Every row comes from one small tree of marks. Brackets hold a mark, then the marks that hang from it, in alphabetical order. Every link used is in the known rows. Which tree was each row made from?
Each row is shifted at random along 4 fixed directions that mean nothing.
Known rows
{Q {F {K Z}} {H {C B V}}}: [  10 -330 -105   17 -148  227   19 -172  -19  253 -251  117  113  355
  -81  102  143   67   24 -112 -287  -80  255 -150  135 -261   29  311
 -154   90  231   41   54  -37  -97   99    1  420   64 -151 -192  -81
  153 -400 -104  159   96 -176]
{C B {V {D F} H}}: [ 103   31   98   95  -92  145  -74   14   -5  111 -145  209   90  -74
 -213  -48 -115 -159   81   26  -18  -36   73  218   40 -201  -29  163
  -26 -107  239   11   42  122  128   63   -2  186 -117    9 -115 -137
   -7 -405   47  263    3  -65]
{F {D E {Z {R Y}}} {K B}}: [ -16    9 -121 -248  346 -115  142  -54 -245  108  133 -101 -147 -174
  154   -3  -44   73 -119   18  -32  146 -155  -98 -224  285  122 -170
   55  -87 -111   22  131  -77  -66 -102  292 -118  300  164  317  209
   -7  447  114  -31  107  210]
{Z {Q {F D} H K}}: [ 181  179   47 -164 -172 -268  173  -45   26 -191    3   48  -92 -302
 -142 -144  -99 -183   -5  -30   89   84 -221  184 -204  -84  168   58
   52 -137  100  125   95  133  -13  -83  155  -74 -153   53  -84 -203
  157 -102  100  270   92  -59]
{H {C B {V {D F Z}}}}: [  -1   18  -29   10   28  -14  136  -85  -35    8  -37  101   39 -163
  -93  -96 -208 -152   29  -75   81   49 -135   98 -124   33   77   50
   16  -35   68   56   98  146   82   38   71  -44  -95  127  175  -15
   58   30   41  177   40  104]
{B {G {Z Q {R X Y}}}}: [-103   10 -162  -79  235   64   75  -75 -272  194   34  -74   61    3
   65 -126   82  178  -81    0    9   95  -15  -60 -158  142  175  -14
   -8   -3 -154  -48   83  -14   40  -64  142  -32  282  -68   32   95
 -151  339   63   54  -47  -49]
{Q {F {V C}} K}: [  45   13  -78 -105 -160  -76   31  -97 -136  -49 -104   -6   -8  -83
  -23   19  -10  -29  -68  -44  177   46 -171  -42  -51   66  111   23
   63  -61  124   32   60   26   45  -31   53  -84  -46   22  -25   75
  194   91   63  115   63   19]
{Y {R {G Q} {X K} {Z H}}}: [ 151  178   55  -89   57  327 -263  100 -294  153 -139   78  126  198
    9  -75  171    4  -21  166 -102 -171   55  -26   58  223  223  -16
  -68 -219  192  -79   75 -102  188   70   65   24  -89   60 -298  304
 -311   35  -18  -45  177   50]
{C {B {G {Q K} {Z R}} H}}: [ 147  260   45 -132  -16  233 -166  165   36  -34  -36  119  -44   29
   87  -50  204 -216   48  121  -98 -140  -29    5  134  305  134   25
   24 -227  256   80  119 -159  177  143   -8  -65 -439  161 -138  193
 -282 -145   55   14  383  360]
{Y {R {X {B H} K Q}}}: [  40 -187   44  159   66  320  -13  -36 -197  345  -52  187  279  201
 -207  -56   25  212  104  106 -187  -40  212  192   -1 -388   73  328
 -209  -22  215 -149   72    9   52   44  -72  417  420 -248 -255  -58
   12 -266  -32  150  -94 -388]
{F {K {Z H}} V}: [ -30  -58 -211 -363    8 -281  354 -130  -79 -108  197 -393 -270  -32
  335  192 -157  130 -206 -150  -79  314 -197 -255 -251  136  140 -137
  109   81 -254  135  145 -214 -413 -249  480  -73  232  -69  252  -41
  271  580  114  -51   77  141]
{G {Q {H C} K} {Z R}}: [ 147  251  -20 -151  -35  -80   71   42    4 -164  139  -62  -21 -145
   78  -30  -68 -131  120   40    2   32 -189   36 -161  278  290 -108
  117 -157   37   80  221  -93   34   40   66 -159 -237  167    8   50
 -163  154   59    4  231  265]
{G {Q F} {Z {R Y}}}: [  -7  -55    2  137   73  227 -228   13 -120  226 -135  121  207  111
  -89  -95  262   73  178   63  -68 -219  197   76   72   -9  118  138
  -26  -58   24 -114   -3   -6  197  144 -181  176   51  -24 -148   92
 -256 -179  -45   -5    9   -4]
{B G {H {C {V {F K}}}}}: [-104 -186 -209 -275 -284  247  144  -52    0  150 -300 -262 -146  389
  129  184  341  118 -283 -164 -242   31  181 -341  125  -98 -134  243
  -65  178   56  213    0 -115 -326  -64  322  173 -110 -272 -173 -135
  427  -44    6  150  217  -33]
{Z {Q {F K V} {H C}} R}: [  52  -43  -70 -249 -112   75  -56   17 -225   94 -155  -44  -37  139
   98  141  296   31   25   40 -173    2   51 -132   94   68   27   42
  -19 -100   54  102   37 -164  -22   20   91  169   92  -83 -189   54
   59 -113   51   -2  198   73]
{H {C {B {G {Q {K Z}}}} {V F}}}: [  -6 -105  -91 -127  -94  449 -177  -58  -81  220 -442  122   59  396
 -101   45  447  -27 -160  -55 -239 -161  271 -269  321   53  -47  229
  -76  -58  327   82  -59  -47   68  160   37  283 -217  -26 -269  127
   82 -379 -107  146  317   66]
{K {Z H {R Y}}}: [ -35 -152  -95   51  273   88 -205  -20 -251  278  167  107  174  182
  172   56  -13  122  199  178 -159  -35  115   29   -6  123  226  -47
  -85    0  -42 -149  164 -154  121  141  -44  161  379  -61   29  205
 -446  110  -53 -189 -108  -25]
{C {B {G Q Z} H} {V D}}: [ 111   71   -5 -103 -119  235   34    6  105   92 -151  -24   -6  140
  -76   18  115  -76 -103  -69 -163  -19  173  -51   86  -88  -15  192
   10  -84  140   90   53  -10  -85  -19  187  171 -286   -1 -125 -141
   25 -224   28  195  198  115]
{G {Z H {Q {F K}} {R X Y}}}: [   2  154  -34  -86  222 -104 -118   21 -325   13  121   40   10 -156
  202  -99  -13   -7  122  142   96   33 -209   55 -129  345  265 -167
   49 -126  -88  -36  119  -97  181   35   95 -173  174   94   63  299
 -348  323   82 -124   28  151]
{K {F {V C}} {Z Q R}}: [ -79   54 -152 -386   37   34  199  -46 -217    3 -117 -103  -95  -22
   25   34  140   14 -130  -88 -144  117  -96 -190  -93  190   65  -53
   94 -106  -68  126   15 -110  -75  -58  212  123  123  -24   19  -28
  174  108  115  195  208  138]
{Y {R {X B} Z}}: [ 123  302   42  -66  145 -148  115   38 -207 -173  129    8  -69 -355
  112 -150 -293  -72    6    7  335   64 -302  141 -299  303  129 -249
  111 -116   -1  -80  160   34  231 -130   84 -324  -41  261   59  239
 -199  451  184   -9   40  267]
{F {D {Z H Q}} {K B} {V C}}: [  84   83 -103 -283  205 -230  -18 -101 -223  -37  289  -45 -137 -126
  307  145 -168  -30  -65   99   48  218 -306  -85  -83  381  342 -234
   73 -160  -73   24  168 -195  -80  -49  411 -218  154  182  288  338
 -106  594   72 -253  155  272]
{B G {H {C {V {F {K {Z R}}}}}}}: [-105  -29 -222  -15  -71  140  162 -136  -56  183   11   49   72  -10
   14   -4 -115   18   25  -36  -15  119 -126   26  -62    0  240  175
  -22   -5  107   87  184  -40   25   27  125   96   16 -192   33 -106
   84   58   92  276   63  -46]
{C {B {G {Q K}} H} V}: [ 163  555   21 -383 -190 -106  317  135  174 -447   21 -182 -385 -375
   92  -55 -140 -281 -197  -89  174  237 -332  -51 -186  329   13 -146
  255 -205  163  258  136  -59  -65 -132  364 -298 -583  225   68 -116
  188  179  310  269  365  488]
{D F {Z H Q}}: [ -85 -239  -67  -16   67 -128  169  -28  -85  155  209    3   80   12
  114  -66 -145   68  191  -21 -227   58  -11  222 -191 -182  224  151
 -140  120 -311   -1  136   -8 -199  -20  163  138  301 -148  127 -173
  -75  126  -21    9 -132 -230]
{V {C B} {D {Z Q}} {F K}}: [  73  191  107   72   58  118 -285  -55 -112   94 -121  429  174 -169
 -280 -160  -66 -280   45  142  132 -109 -215  209  179  240  212   83
  -26 -354  368   55    1  145  356  202  -62  -64 -218  168  -59  233
 -145 -249  -31  171  174  -22]
{X {B {G {Z {Q K} R}}}}: [  30 -115 -110 -279   -8  149  274  -59  -51  123 -177 -149  -56  191
  -74 -102  302   62 -189 -111 -325   48  148 -115 -111 -132   13  260
  -62  -10   40  181   57  -11 -179  -88  130  237   93 -156 -156 -165
  192 -104   55  258  227 -106]
{D {F K} Z}: [  94  306  200  289   93   72 -309  103   31  -69  106  525  170 -390
 -101 -243 -258 -404  267  220  204 -213 -424  427  137  356  364  -39
  -21 -356  275  -48   17  110  537  233 -238 -282 -432  285  145  345
 -344  -62  -28   -3  173  264]
{C {B {G {Q F K}}} {V D}}: [  98 -131  -33 -346 -208  374  -77  -26 -125  181 -625 -107  -86  447
 -153   44  677    7 -367 -142 -310 -164  430 -389  242 -150 -276  294
  -49  -50  264  152 -128  -15 -143  -13  172  347 -181  -48 -408  -29
  305 -489  -48  244  316    6]
{G {Q {F D} {H {C V}} {K Z}}}: [ 166  179  -21   35  -91 -152   15 -133    3  -96   80  197   92 -281
  -96  -93 -242 -160  150    4  200   30 -229  191 -132   48  381   -1
   79 -151  158  -38  184   93  169   37   73  -93 -214  176   20   -2
  -77   25   24  155   63   93]
{Y {R {X {Q K}} {Z H}}}: [ 111  -14  -49 -412  -61   23  261   27 -257   -5 -128 -347 -142  211
   98   62  123  141 -255 -114 -239   72   64 -231 -223   19  -16   -6
  -18   14  -81  108  111  -91 -319 -213  391   95  174  -88 -203  -47
  219  222   39   53  149  -26]
{Y {R {X B {K {F V} {Z Q}}}}}: [  57   46   44 -221   58  274   85   -2 -235   73 -303   79    1   67
 -169  -93  240  -10 -182  -11 -200  -30   41  -70   11  -26  -42  134
  -34 -182  242   58  -84  -15   88  -32   72  276  117  -43 -196   48
  207 -204   50  262  256   31]
{Y {R {X K} Z}}: [  93 -113  150  396   49  540 -138  -87  -95  400 -253  421  482  222
 -565 -201  -40    1  106  142 -235 -207  167  255  130 -362  164  433
 -253 -239  476  -60  -23  203  309  193 -297  495  161 -257 -296  -71
  -45 -617 -157  336  -36 -438]
{Y {R {G Q}}}: [   5  -98  -98 -164  -32  234   20   16 -170  208 -182 -170   23  227
  -62  -16  326  190  -84  -34 -177  -60  268 -127  -59 -124    4  119
  -34    9  -15  -39   16  -90 -101  -32   52  229  143 -130 -241  -83
   35  -51   47   83   27 -109]
{Q {F D} {K Z}}: [  79  -90  -39  -78 -136  -48  263 -205   62    4 -215   46   10  -70
 -314 -174   23 -113 -148 -160  -99  -19  -68   30 -167 -265  128  285
  -30  -47  183  165   20  208  -74  -56   76  151  -51  -99  -63 -262
  385 -249  -27  419  110 -194]
{Q {F D} H {K B}}: [ 143   25  -73 -196  -30 -369   11  -89 -153 -143  108    3 -171 -202
  242  -13  -40  -61   11  -19  244   19 -171    3 -225  101  168 -136
   76   66    6  -91  206  -60    9  -60  154 -257  -34  247    1  190
  -70  264   96  -50   46  139]
{G {Q {H C}} {Z {R {X K} Y}}}: [  18   81  -23  119  144  167  -51  -44 -131  149   69   54  209   40
  -50  -71  -43  109  134  107  -41    3   10   63  -99   81  280   46
  -25  -66   68  -69  146  -22  104  111    8   53  137  -35  -38   90
 -203  108  -30    9    6  -57]
{B {G Q} H}: [ -25  -84  -73  -70 -166  232   56   38  120  160  -58 -109   -2  271
   30   67  237  123  -50  -29 -251  -24  237  -55   77 -212   -5  253
  -97   95  -22   65   27  -98 -231   -5  155  208  -83 -240 -191 -230
  104 -134   -9   91   80 -141]
{K {B {H C}} {Z Q R}}: [  64  342   -2 -222  191  -33  -38  121  -54 -165  239  158  -98 -179
  215   27  -94 -223  161  177  -17   65 -251   32  -32  511  185 -261
  100 -208   80   56  193 -200  195  166   54 -153 -192  263  102  228
 -374  147  124  -82  297  452]
{F {K {B H}} {V D}}: [ 122  189   34    4    8  -53   -1  -56   42  -58  151  101  -60 -224
  -16   61 -231 -134    0  122  127  145 -247  112  -42   69  139  -23
   82 -184  210   43  105  -51   67   27  135  -70  -82   51  126   34
   52   78  126   80  105  143]
{G {Q F H} Z}: [   0 -201 -110  -93 -209 -119  272  -92   88   42  -12 -252  -26  114
   64   21   82  183   26 -244 -153    5  189  -35 -198 -317   62  196
   -4  230 -279   11   90  -25 -371 -161  174  161   48 -131 -114 -331
  173   23   -1  107  -35 -181]
{G Q {Z H}}: [ 128  212  127  125  -71   72   10   73  254  -87  126  122   98 -117
 -143 -105 -160 -195  208   74 -124  -24  -76  270   -7  -42  241  104
   26 -185   70   84   47   38   60   91  -50   53 -307   -2   -1 -197
 -167 -200  -12   94  122   38]

Which tree is each row?
[  39 -159   86  -21 -159  445 -276   36  -50  262 -476  163  181  394
 -317    2  441 -106 -107   54 -296 -307  295  -65  326 -165 -143  318
 -172  -90  303  106 -166  121   65  197 -119  283 -188 -119 -340   11
  152 -588 -196  136  187 -188]  {V C {D F}}
[  -6  131   -9  140  333  -31   83 -114 -127   92  252  303  206 -305
 -195 -260 -343    5  194  159  100  158 -225  344 -238   62  360   55
   -6 -197  161  -90  190   87  281   99  -87   83  336   16  148   48
 -235   82  119  230  -93 -144]  {X B {K {Z Q {R Y}}}}
[ -18  126  -58 -122   33 -164  216 -111   43 -141   -4   62 -105 -309
  -75 -172 -127 -164  -85 -120  100   28 -259   53 -210   60  162  -31
   94  -39   -1   63   15  109   40  -62  136 -126 -149  121  155  -71
  154  114   64  255  110  120]  {K {F D} Z}
[  84   50   13   49   46  110   53  -22   16   81  107  193  214  -12
 -211 -124 -128 -170  248  160 -262   45 -112  233  -64  -28  343  177
  -68 -233  182  152  166   31  120  193 -109  208   21 -120   -1 -146
 -183 -275  -27  181  118 -104]  {G {Z {H C} {Q K} R}}
[  -9    6  -12   48  -25  191   98  -16  113  113  -61  263   40  -94
 -179  -22  -95 -135  122   38 -116   21  -14  164   12 -202   11  169
  -35  -39  217   48   28   76   87  126   17  218 -134  -10   80 -194
  118 -352   59  303  124   21]  {K {B {H {C V}}} {F {D E}}}
[ 157  130  111  301  -41  495 -350   23    3  370 -298  380  315   65
 -429 -152  111  -49   75  142  -44 -251  164  269  222  -96  189  246
 -100 -285  333 -100  -92  239  386  131 -105  221 -279  -37 -253    4
 -162 -400  -48  226   88 -127]  {R {G {Q {F {D E} V}}} Y Z}
[ 113  316   68  -37  111  237 -187   51 -191   63  -87  150   19   15
  -56 -105   67   46 -132  162   78   -2  -27  -15    1  229  147  -72
   -9 -148  287 -129   31    4  199   65  120  -93  -77  107 -231  253
 -125  111   67   68  129  -36]  {R G {X {K B} {Q H}} Y}
[ -86 -122 -160 -207   56   16  346   26 -171  228   77 -123  -30  -89
   74 -104  -90   48   60  -53 -303  119 -120  125 -300  -38  227  127
  -83  -19 -229  147  181  -35 -202 -120  226   88  229 -144  168 -205
   97  174  132  247   68 -132]  {D E {F K} {Z H {R G}}}
[  85 -132 -137 -235 -170 -194  431 -238   63  -29  -54 -186 -206  -80
  -14   51  -54   42 -197 -244 -104  182  -60 -101 -270 -287   90  175
   41   84   -4  151   94    1 -335 -218  345  150   93 -129   23 -317
  501   70  113  302  118  -86]  {Q {F D {K B Z} V} H}
[ -96 -377 -202 -242 -145  280  388  -71   47  345 -169 -319   14  499
  -59   65  356  256 -164 -186 -631   60  401 -191  -68 -465  -58  472
 -181  187 -153  228   62  -85 -516 -116  249  542  267 -510 -217 -516
  341 -251  -22  298   90 -366]  {B {G {Z Q R}} H}
[ -14  -65 -106  -63  -96  119  220  -42   63   95  -25  -69  -61   85
   28   44  -61   54  -62 -103  -95  143  102  -42  -51 -191  -42  178
  -26   80   67   66  111  -44 -153  -64  180  187    2 -141  -13 -221
  132  -75  119  214   14  -32]  {C {B G H} V}
[ -53 -154  -98  253  122  250 -127 -118  -51  350  -30  102  252  192
 -151 -118   15  171   42   47  -55  -81  177   69  -22 -116  222  179
 -106   57   61 -155   47   92  103  100  -86  151  146 -144  -55   16
 -181   10  -64   58 -150 -259]  {R {G Z} Y}
[  15 -171 -154 -111  191   63   38 -181 -188  205   24   37   40  111
   42   60  -24   12   15   41 -209   93  -10 -120  -47   22  233   67
  -54  -78  125   76  160 -117  -28   71  163  203  300  -55  129  112
  -49   44  -20    9   89   45]  {F D {K {Z {H {C B V}} R}}}
[  10   71 -156 -359   34 -187  213  -10  -28 -110  155 -220 -245  -13
  327   33   57   52 -137 -119  -27  142  -47 -176 -182  210   84 -144
   85  102 -226   20  150 -165 -227 -145  303 -168  -77  141   39   33
  -61  401  121  -37  160  193]  {K {B {G {Z {Q H}}}}}
[  94  518   87  -74  311 -224 -131   32 -245 -270  270  218  -54 -428
  192 -156 -351 -165   21  168  425   99 -518   99 -136  668  300 -431
  145 -264   38 -120  144  -35  341   12  166 -523 -148  469  174  552
 -421  572  122 -135  124  366]  {R {X {K B}} {Z Q}}
[ 119 -263  -44 -160 -279   20   32  -69  -47  139 -270 -157  -74  255
   47  172  299   92 -137 -151 -193  -83  269 -137   67 -347 -123  203
  -68  128  -19   42  -46  -14 -231 -158  184  235   34 -162 -246 -167
  309 -189  -43   41   74  -93]  {Q {F D V} H}
